Table B holds the same points as the rows below, measured another way and shuffled. Each row below is followed by which row of B it is.
In the rows, zero is written as 128.
B, 60 rows:
[[ 95 101 106 119 154 120 116 126 103 155 115 129 108 132 114 158 118 116
  128 118]
 [102  96 108 100 175 103 144 142  80 169 122  81  99 117 121 146 114 109
  138 109]
 [ 97 115 120 141  75 113  97 144 178 105  12 147 141 141 110 121 121 112
  133  52]
 [ 88 114 111 142 125 139 110 133 139 148 106 166 112 127 108 156 121 123
  128 117]
 [112 136 130 164  97 137 110 154 121  67  93 158 123 122 107 125 124 126
  107 129]
 [117 108 111 100 162 118 137 130 100 141 140  86 113 124 135 144 113 124
  140 126]
 [107 112 106 107 171 126 136 101 151 234 160 137 114 130 127 165 130 122
  155 121]
 [109 120 122 135 136 130 125 106 126 100 146 132 141 142 126 151 134 130
  122 117]
 [126 123 115 118 133 134 122 108 122  93 158 109 127 134 125 136 118 125
  150 119]
 [118 136 124 147 108 141 114 141 131  73 121 135 122 119 119 126 114 130
  124 126]
 [117 130 102 128 113 124 120 107 144 120 149 146 103 150 118 136 127 128
  155 110]
 [126 117 129 119 156  98 139 148  82 177 102 111 119 124 119 127 134 108
  111 131]
 [ 84 100 104 119  82 130  98 122 189  63  38 109 135 141 125 144 102 120
  159  44]
 [141 138 142 162 103 122  99 135 123 168  77 209 154 160 104 122 158 128
   78 162]
 [ 93 109  93 149 213 108 137 103  44 136 196 142 152 116  98 219 177 114
   93 119]
 [145 145 127 124 107 136 113 114 150 125 134 128 141 124 124 112 118 121
  162  96]
 [125 136 108 113 116 144 109 115 155 124 151 117 130 119 122 125 103 116
  180  87]
 [104 118 109 129 165 130 131  99 106  96 173 116 147 129 123 173 140 130
  126 114]
 [106 110 116 134 131 132 107 125 126 144 112 158 133 145 115 156 130 128
  113 139]
 [132 131 121 127 104 140 104 113 156 130 118 142 139 131 124 119 116 122
  159  93]
 [125 136 124 136 128 138 127 138 128 109 138 125 123 121 125 131 122 130
  129 131]
 [ 82 100 104 125 117 128 106 120 158 122  91 136 123 131 119 152 110 119
  154  67]
 [115 117 113 125 131 137 116 110 130 110 138 124 123 134 123 144 120 127
  145 112]
 [150 129 127 120 159 116 141 131  99 193 190 138 126 117 132 122 143 127
  132 144]
 [104 121 129 130 114 137 117 107 159  90 133 133 136 146 136 138 119 137
  139 112]
 [118 145 108 126 108 137 107 124 147 150 124 144 130 119 101 123 108 108
  169  88]
 [ 81 102  69  71 148 179 101  66 187  39 218  48 101 107 146 177  53 140
  238  68]
 [ 92 111  93 141 200 116 131  92  67 122 198 130 147 120 102 211 159 116
  110 113]
 [101 112 101 108 167 135 130  98 151 204 161 132 106 129 124 169 120 125
  161 117]
 [118 130 119 129 140 135 128 123 139 148 144 127 119 125 125 141 122 128
  135 127]
 [100 114 108 118 151 133 123 114 147 172 147 138 112 126 123 160 117 124
  148 117]
 [128 155 114 130 110 126 111 130 137 158 122 139 130 114 100 120 113 105
  167  92]
 [ 99 131 122 160  91 151  99 155 127  20 101 144 120 114 109 130 112 127
  113 124]
 [121 130 123 135 129 141 125 132 131 101 139 123 119 117 124 134 116 131
  131 133]
 [104 120 110 135 159 124 128 104 105 112 162 132 144 132 115 174 147 126
  118 117]
 [134 140 127 141 122 135 126 140 128 104 131 129 127 123 122 126 127 129
  126 135]
 [112 115 108 123 142 124 124 124 123 169 154 144 121 122 121 141 130 125
  143 108]
 [ 98 115 115 135  95 117 107 134 164 112  60 139 135 140 118 131 123 117
  137  71]
 [ 68 105 116 127  93 146  99 108 185  95  99 160 121 153 130 143 100 133
  147  92]
 [137 205  90 117 132 114 131 170  94 201 160 101 109  85  64 112  98  76
  199 110]
 [111 102 108 103 164 115 133 135  94 153 131  94 106 120 127 146 114 116
  138 118]
 [127 118 119 126 143 122 121 125 110 148 128 133 126 137 124 137 127 125
  124 136]
 [126 106 129 123  96 148  99  93 180 104 110 156 143 147 145 123 119 143
  150  91]
 [128 122 117 107 173 117 146 110 143 252 154 136 123 132 132 150 140 122
  145 127]
 [ 81 110 132 140  81 138 104 117 179 114  79 176 125 161 128 125 114 130
  129  99]
 [161 131 122 102 161 132 147 118 113 149 210  90 131 113 148 120 131 137
  151 143]
 [130 130 130 150 113 135 101 125 136 142  98 188 152 155 111 137 140 135
  100 149]
 [ 91 116 121 137 132 129 118 106 131 109 132 143 138 142 119 156 135 126
  126 110]
 [120 118 122 121 102 144 102  96 169 106 125 140 139 137 129 128 112 130
  164  84]
 [ 91  85  88  79 186 127 140 116 105 120 173  51  92 109 142 168  89 121
  175 103]
 [100  93 130 117 165 160 100 119 103  85 118  93 161 104 119 171 104 122
  129 113]
 [157 158 124 150  89 100 134 126 128 161 121 178 108 163 113  96 161 119
  126 129]
 [115 122 115 119 155 129 133 116 142 191 151 140 115 127 127 154 128 128
  141 127]
 [134 156 105 113 118 137 116 122 143 129 152 103 129 112 110 117 105 109
  183  98]
 [117 118 124 138 124 138 103 117 129 134 119 167 136 146 117 148 129 133
  111 144]
 [147 155 111 144  84  97 135 113 142 151 135 182  92 170 116  98 160 125
  139 124]
 [139 136 130 130  98 136 106 113 154 134 112 152 142 133 122 112 121 121
  152  94]
 [118 128 112 146 179 112 140 113  73 130 176 132 158 129 111 179 164 120
  100 126]
 [ 93 101 109 112 157 115 122 129  98 153 120 118 111 128 122 158 115 116
  132 117]
 [120 117 113 111 112 150 105  98 170 102 145 118 133 126 137 131 101 132
  176  88]]
Rows of B count from 0, top down.

[119 132 129 127 139 120 130 130 131 139 131 115 129 129 136 125]  33
[129 139 123 117 134 107 132 121 130 135 121 108 126 143 127 145]  8
[149 144 154  99  72 166 105 138 155 241  83 156  92 156 181  97]  39
[135 135 129 127 117 136 128 129 127 107 127 115 122 133 136 127]  41
[142 143 116 127 102 142 113 131 121 112 139  92 123 148 150 114]  0
[126 128 131 142 176 187 168 144 128 143 145  80 130 110 156 102]  32
[122 122 133 132 142 131 139 132 133 135 125 127 129 120 137 125]  35
[115 170 111  98 148 136 118 130 122 136 138 114 129 143 116 144]  48
[120 154  63  94 149 174 154 116 106 154 172  89 121 134 132 121]  12
[119 152 120 110 144 159 123 134 129 136 129 133 124 132 122 136]  56
[128  82 139  86  92 140 107 111 108  63  44  95 128 164 155  89]  14
[107 171 103 110 164 135 122 129 118 111 148 112 137 137 102 151]  42
[132 143 119 107 129 132 112 124 122 113 112 108 130 137 120 115]  47
[127 144 119 116 132 124 122 124 128 126 123 104 127 143 131 134]  22
[123 160 129 100 121 125 119 130 135 184 118 128 116 151 134 138]  53
[128 154 127 104 121 166 113 135 134 164 117 135 115 140 142 121]  31
[120 140 124 119 122 103 107 126 132 133 123 128 130 138 132 125]  29
[118 148 120 105  79  69  61 117 134 115 107 163 130 154 121 129]  43
[129 165  95 106 124 156 114 127 114 135 147  95 133 149 137 113]  21
[142 153 108 112 141 112 113 125 125 135 124 128 130 145 132 126]  10
[118 160 117 105 141 148 120 132 128 143 130 125 124 139 123 137]  19
[135 196 100 112 148 130 100 131 125 133 150  97 133 139 107 116]  38
[123 139 156 134 110  57 120 127 130 136 112 143 145 150 118 161]  45
[134 135 159 140 103 103 103 137 133 115 104 149 146 145 128 136]  23
[119 160 116 111 110  95  84 124 130 129 124 119 130 153 134 119]  30
[167 128 107 119 152 135 119 132 127 126 116 186 130 119 133 112]  55
[152  97 126 143  88 160 141 135 125 112 138 121 121 129 150 120]  11
[130 132  71 106 148 223 156 131 111 134 161 116 120 113 138 102]  2
[116 170 111 102  94  65  58 118 129 127 118 126 131 166 129 128]  28
[128 121 125  98 120 120 118 118 118  99  88 110 129 146 129 114]  34
[ 95 242 102  70 132   4  91 108 117 213 152  45 128 214 115 179]  26
[129 133 124 107 132 118 122 122 123 110 108 116 130 134 118 122]  7
[131 118 132 141 164 194 156 144 132 127 136 105 128 105 153  99]  4
[118 149 124 106 139 137 126 131 129 152 125 135 124 136 123 142]  15
[126 155 134 126 147 172 120 132 133  82 109 127 119 107 129 109]  46
[127 152 117 126 128 153 100 135 129 121 130 107 130 138 146  98]  3
[117 166 112 101  87  68  55 117 130 121 113 141 131 166 125 126]  6
[160 114 117 123 146 154 128 134 130 114 110 186 128 109 135 113]  51
[121 126 131 129 138 122 134 131 133 138 128 122 129 128 135 125]  20
[144 140 117 128  98 136 119 130 120 115 141  90 123 149 146 120]  58
[130 157 116 110 143 111 121 125 126 129 130 117 131 131 107 130]  24
[133 152 131 127 111 127 100 134 124 122 121 125 141 150 133 123]  36
[136 151 110 118  81  56 123 120 114 152 161  64 127 185 143 154]  49
[126 167 121 102 125 161 109 134 133 162 120 123 117 148 138 122]  25
[132 133 140 134 149 210 123 138 136  66  98 148 116  90 133  95]  13
[109 181 112  98 145 107 117 126 124 152 138 106 128 155 114 153]  59
[129 139  90 112 137 184 140 127 114 134 150 115 127 126 135 111]  37
[139 129 124 131  96 105 134 126 122 129 143 101 123 148 139 140]  5
[123 123 128  96 120 103 121 115 117 107  93 104 129 149 126 123]  17
[ 94 140 136 123 117 146 130 120 133 117 121  43 121 147 134 144]  50
[128  87 138  97 109 132 127 116 117  81  67 121 127 141 138 108]  57
[118 150 120 112 105  86  83 122 132 124 119 137 130 149 130 123]  52
[155 111 114 136  71 127 133 132 118 131 155  93 124 156 155 129]  1
[118 169 119  99 132 124 117 128 129 167 127 116 122 159 126 143]  16
[124 104 132  82  99 118 106 110 109  79  58  90 129 166 148 101]  27
[141 179 102 122 152 157 105 136 128 123 147 117 132 122 107 110]  44
[126 158 132 124 137 151 115 129 129  94 118 109 120 125 130 116]  54
[130 157 126 125 129 150 114 131 128  93 122 106 122 129 135 112]  18
[144 126 119 132  90 121 130 129 121 127 146  99 124 150 147 130]  40
[123 130 131 132 154 150 147 136 131 139 135 106 129 119 144 118]  9
